Below are the code and all the weights of a small trained network. Each question names an input and a class and asks about switching units off, where a switched-off unit gives its printed mean instead of its output.

import numpy as np


def w(rows, s, z=0):
    codes = np.array(rows[::2]) - 128.0
    scale = np.full(codes.shape[1], s)
    scale[-1] = z or s
    return codes * scale


def f(y):
    return y / 2 * (1 + np.tanh(0.7978845608 * (y + 0.044715 * y**3)))


def log_softmax(a):
    a = a - a.max(-1, keepdims=True)
    return a - np.log(np.exp(a).sum(-1, keepdims=True))


def net(x, mask):
    res = np.array(x, float).reshape(1, 8) / 4 @ E
    y = f(res @ A[0][:, :-1].T + A[0][:, -1])
    res = res + np.where(mask, y, B[0][:, -1]) @ B[0][:, :-1]
    return log_softmax(res[-1] @ U[:, :-1].T + U[:, -1])


A, B = {}, {}
E = w([
[213,65,146,215,192,79,190,232,106,44,216],'x0',
[50,176,170,87,214,226,203,179,163,173,198],'x1',
[82,170,237,114,34,89,92,104,67,66,250],'x2',
[120,132,123,128,140,114,132,128,139,128,131],'x3',
[123,129,126,135,128,129,128,131,130,129,130],'x4',
[130,136,112,125,123,127,129,129,125,131,135],'x5',
[134,119,132,123,132,135,131,119,114,131,133],'x6',
[73,186,152,207,72,73,254,167,42,215,51],'x7',
],0.0047)
A[0] = w([
[173,68,24,148,198,161,152,145,192,170,43,115],'n1',
[193,79,141,192,168,99,166,221,115,69,182,75],'n2',
[102,174,213,124,68,109,102,91,85,76,226,63],'n3',
[188,70,140,185,176,87,168,220,112,69,187,59],'n4',
[180,83,124,68,162,172,31,98,227,56,205,2],'n5',
[172,74,11,157,210,169,167,146,197,169,31,71],'n6',
[196,70,142,188,176,93,172,223,107,67,189,50],'n7',
[30,199,181,81,226,253,227,210,204,184,214,108],'n8',
[84,160,211,126,60,110,109,99,78,77,230,40],'n9',
[67,163,114,30,94,173,58,43,143,207,56,73],'n10',
[87,208,177,214,68,61,255,180,41,211,72,85],'n11',
],0.0043,0.0039)
B[0] = w([
[131,184,197,75,82,91,132,177,72,182,183,205],'n1',
[62,189,88,128,76,169,183,49,174,152,165,185],'n2',
[138,149,165,62,136,118,118,179,62,187,151,171],'n3',
[69,194,79,132,76,171,181,53,157,152,167,181],'n4',
[132,63,25,57,217,218,82,117,41,147,134,183],'n5',
[139,189,197,40,86,98,120,191,42,194,211,200],'n6',
[85,184,90,128,73,166,175,69,149,140,160,183],'n7',
[219,112,57,208,31,49,58,129,86,61,54,253],'n8',
[139,156,166,45,126,124,121,175,53,198,169,166],'n9',
[74,192,90,169,77,146,193,58,179,120,192,195],'n10',
[134,23,31,52,254,234,54,102,83,121,140,213],'n11',
],0.007,0.0042)
U = w([
[118,9,39,63,245,254,93,111,79,136,134,26],'0',
[34,242,93,154,71,169,196,26,205,143,162,24],'1',
[145,193,253,49,116,74,127,236,59,191,165,39],'2',
[139,103,151,157,134,105,120,135,150,106,112,255],'3',
[140,109,141,154,139,104,121,135,157,114,115,234],'4',
[231,97,59,220,48,28,70,126,106,67,80,52],'5',
[97,113,170,141,154,119,131,127,172,116,128,212],'6',
[125,106,178,152,150,126,142,140,163,118,120,185],'7',
],0.0069,0.0061)

Each question gives the input, the list of numbers given to net, and the class t.
The units are the neurons (one row each of A and B). Each row of codes is followed by its name. A weight is (code - 128) times the scale printed after its matrix; where a second scale follows, it is the last column's (A, B and U).
mask holds one flag per neuron, in row order. A switched-off neuron (its flag False) gives its mean, the last column of its row in B, instead of its output. The means were averaged over made-up inputs and are rounded, as every weight is.
A unit's drop is (log p(t) with every unit on - log p(t) with that unit switched off) / (log p(t) with every unit on - log p(t) with every unit switched off).
most important unit: the unit with the biggest drop
top k neurons: the k neurons with the biggest drops, biggest first
drop of u: that unit's drop, to one decimal
input [3,-3,8,-2,-7,0,4,2], class 2: top 2 neurons	(n9, n3)
input [0,-8,-2,8,2,-7,6,-8], class 0: top 2 neurons	(n5, n8)
input [-4,-5,-3,-8,0,-3,-3,8], class 0: top 2 neurons	(n11, n8)
input [6,0,4,3,2,2,0,-8], class 0: most important unit	n5
input [-7,-7,8,-7,-7,8,0,-6], class 2: top 3 neurons	(n3, n9, n11)
input [5,8,3,-3,0,-1,-5,7], class 5: top 2 neurons	(n8, n5)
input [1,-5,3,7,4,-2,0,7], class 0: top 2 neurons	(n11, n8)
input [2,4,-6,2,1,-6,0,1], class 2: top 2 neurons	(n6, n1)
input [3,-8,-2,2,-5,2,-3,8], class 0: top 2 neurons	(n11, n8)
input [-4,5,8,7,1,-8,-6,-8], class 0: top 3 neurons	(n5, n1, n6)
input [-1,-7,8,-6,-2,3,3,6], class 2: top 3 neurons	(n9, n3, n8)
input [0,7,-1,1,-3,1,-4,-6], class 5: top 2 neurons	(n8, n11)
input [4,-6,8,-3,-2,-7,2,2], class 2: top 3 neurons	(n9, n3, n8)
input [4,-4,4,4,8,4,3,-8], class 0: most important unit	n5
input [0,1,4,-1,-1,0,7,7], class 0: drop of n9	0.0
input [-4,7,-6,5,2,5,-8,-4], class 3: drop of n8	0.6
input [1,7,6,4,-1,1,0,-5], class 5: drop of n6	0.1
input [-2,-3,-8,-3,5,-2,4,2], class 2: drop of n6	0.3
